Below is a small trained network, with its code and all its weights. Each question gives an input and a class and asks what happens when units are switched off, that is, made to give their printed mean instead of their output.

import numpy as np


def w(rows, s, z=0):
    codes = np.array(rows[::2]) - 128.0
    scale = np.full(codes.shape[1], s)
    scale[-1] = z or s
    return codes * scale


def norm(h):
    return h / np.sqrt((h * h).mean(-1, keepdims=True) + 1e-5)


def f(y):
    return y / 2 * (1 + np.tanh(0.7978845608 * (y + 0.044715 * y**3)))


def log_softmax(a):
    a = a - a.max(-1, keepdims=True)
    return a - np.log(np.exp(a).sum(-1, keepdims=True))


def net(x, mask):
    res = np.array(x, float).reshape(1, 7) / 4 @ E
    u = 0
    for l in range(3):
        y = f(norm(res) @ A[l][:, :-1].T + A[l][:, -1])
        res = res + np.where(mask[u : u + 8], y, B[l][:, -1]) @ B[l][:, :-1]
        u += 8
    return log_softmax(norm(res)[-1] @ U[:, :-1].T + U[:, -1])


A, B = {}, {}
E = w([
[74,126,132],'x0',
[104,229,171],'x1',
[136,106,233],'x2',
[159,172,90],'x3',
[229,2,145],'x4',
[180,127,189],'x5',
[61,100,93],'x6',
],0.005)
A[0] = w([
[132,91,121,30],'L0N1',
[254,75,187,176],'L0N2',
[150,93,135,45],'L0N3',
[238,106,162,129],'L0N4',
[99,30,47,4],'L0N5',
[229,68,188,149],'L0N6',
[115,26,82,28],'L0N7',
[124,78,196,46],'L0N8',
],0.0057,0.0037)
B[0] = w([
[74,2,144,89],'L0N1',
[106,175,150,253],'L0N2',
[136,88,117,97],'L0N3',
[112,141,175,188],'L0N4',
[146,51,93,124],'L0N5',
[113,155,167,219],'L0N6',
[110,91,131,123],'L0N7',
[154,135,123,111],'L0N8',
],0.0056,0.003)
A[1] = w([
[247,67,181,204],'L1N1',
[195,174,111,165],'L1N2',
[193,86,158,178],'L1N3',
[95,164,111,211],'L1N4',
[94,163,222,254],'L1N5',
[224,175,56,96],'L1N6',
[221,55,130,182],'L1N7',
[148,143,86,171],'L1N8',
],0.012,0.0047)
B[1] = w([
[39,193,58,215],'L1N1',
[97,121,216,174],'L1N2',
[107,194,77,170],'L1N3',
[126,149,201,188],'L1N4',
[2,175,150,255],'L1N5',
[150,159,199,166],'L1N6',
[58,194,77,183],'L1N7',
[86,87,160,152],'L1N8',
],0.0084)
A[2] = w([
[98,209,40,157],'L2N1',
[169,134,142,4],'L2N2',
[200,111,141,36],'L2N3',
[14,165,35,254],'L2N4',
[218,43,78,184],'L2N5',
[253,132,235,122],'L2N6',
[101,123,118,31],'L2N7',
[131,103,122,70],'L2N8',
],0.0064,0.005)
B[2] = w([
[98,71,153,174],'L2N1',
[91,127,45,113],'L2N2',
[91,131,76,114],'L2N3',
[163,105,188,250],'L2N4',
[125,106,187,119],'L2N5',
[254,163,126,127],'L2N6',
[91,126,41,117],'L2N7',
[129,112,96,115],'L2N8',
],0.007,0.011)
U = w([
[247,174,183,2],'0',
[60,216,232,240],'1',
[179,16,95,105],'2',
[134,148,22,52],'3',
],0.014,0.0062)

Each question gives the input, the list of numbers given to net, and the class t.
The units are the neurons (one row each of A and B). Each row of codes is followed by its name. A weight is (code - 128) times the scale printed after its matrix; where a second scale follows, it is the last column's (A, B and U).
mask holds one flag per neuron, layer by layer. A switched-off neuron (its flag False) gives its mean, the last column of its row in B, instead of its output. The means were averaged over made-up inputs and are rounded, as every weight is.
A unit's drop is (log p(t) with every unit on - log p(t) with that unit switched off) / (log p(t) with every unit on - log p(t) with every unit switched off).
The circuit of an input: a set's keep is (log p(t) with only the set's units on - log p(t) with every unit switched off) / (log p(t) with every unit on - log p(t) with every unit switched off). Starting from the 12 units with the biggest drops (on a tie, the unit counted first), units are removed one at a time, each time the one whose removal leaves the highest keep (on an exact tie, the one counted first), for as long as the keep stays at least 0.8.
units of the circuit, in order: the units of the circuit, biggest drop first
k most important neurons: the k neurons with the biggest drops, biggest first
k most important neurons of layer l: the k neurons of layer l with the biggest drops, biggest first
drop when u is switched off: that unit's drop, to one decimal
input [1,-4,2,7,4,-7,8], class 3: 2 most important neurons => (L0N5, L1N7)
input [7,0,-8,8,3,1,-2], class 0: units of the circuit, in order => (L1N5, L1N1)
input [-4,-4,-4,5,7,0,6], class 3: units of the circuit, in order => (L1N5, L1N7)
input [-3,3,-6,4,0,5,7], class 0: 3 most important neurons => (L1N5, L1N1, L2N6)
input [1,-1,-4,8,0,-1,6], class 0: 4 most important neurons => (L1N5, L1N1, L1N7, L1N3)
input [0,-4,-2,4,7,-2,-1], class 3: 2 most important neurons of layer 1 => (L1N5, L1N4)
input [-8,-5,0,2,2,-4,0], class 3: units of the circuit, in order => (L1N5, L1N4, L1N3)
input [-8,-4,-2,-4,6,-5,1], class 3: most important neuron of layer 1 => (L1N5)
input [-8,5,-5,0,1,-8,-2], class 0: 4 most important neurons => (L1N5, L1N1, L2N6, L1N7)
input [8,-8,-2,0,7,4,-8], class 3: drop when L1N1 is switched off => 0.3
input [1,-8,1,2,2,2,-4], class 3: drop when L1N7 is switched off => 0.1
input [4,-8,-5,-6,-6,-5,1], class 2: drop when L1N5 is switched off => 0.5
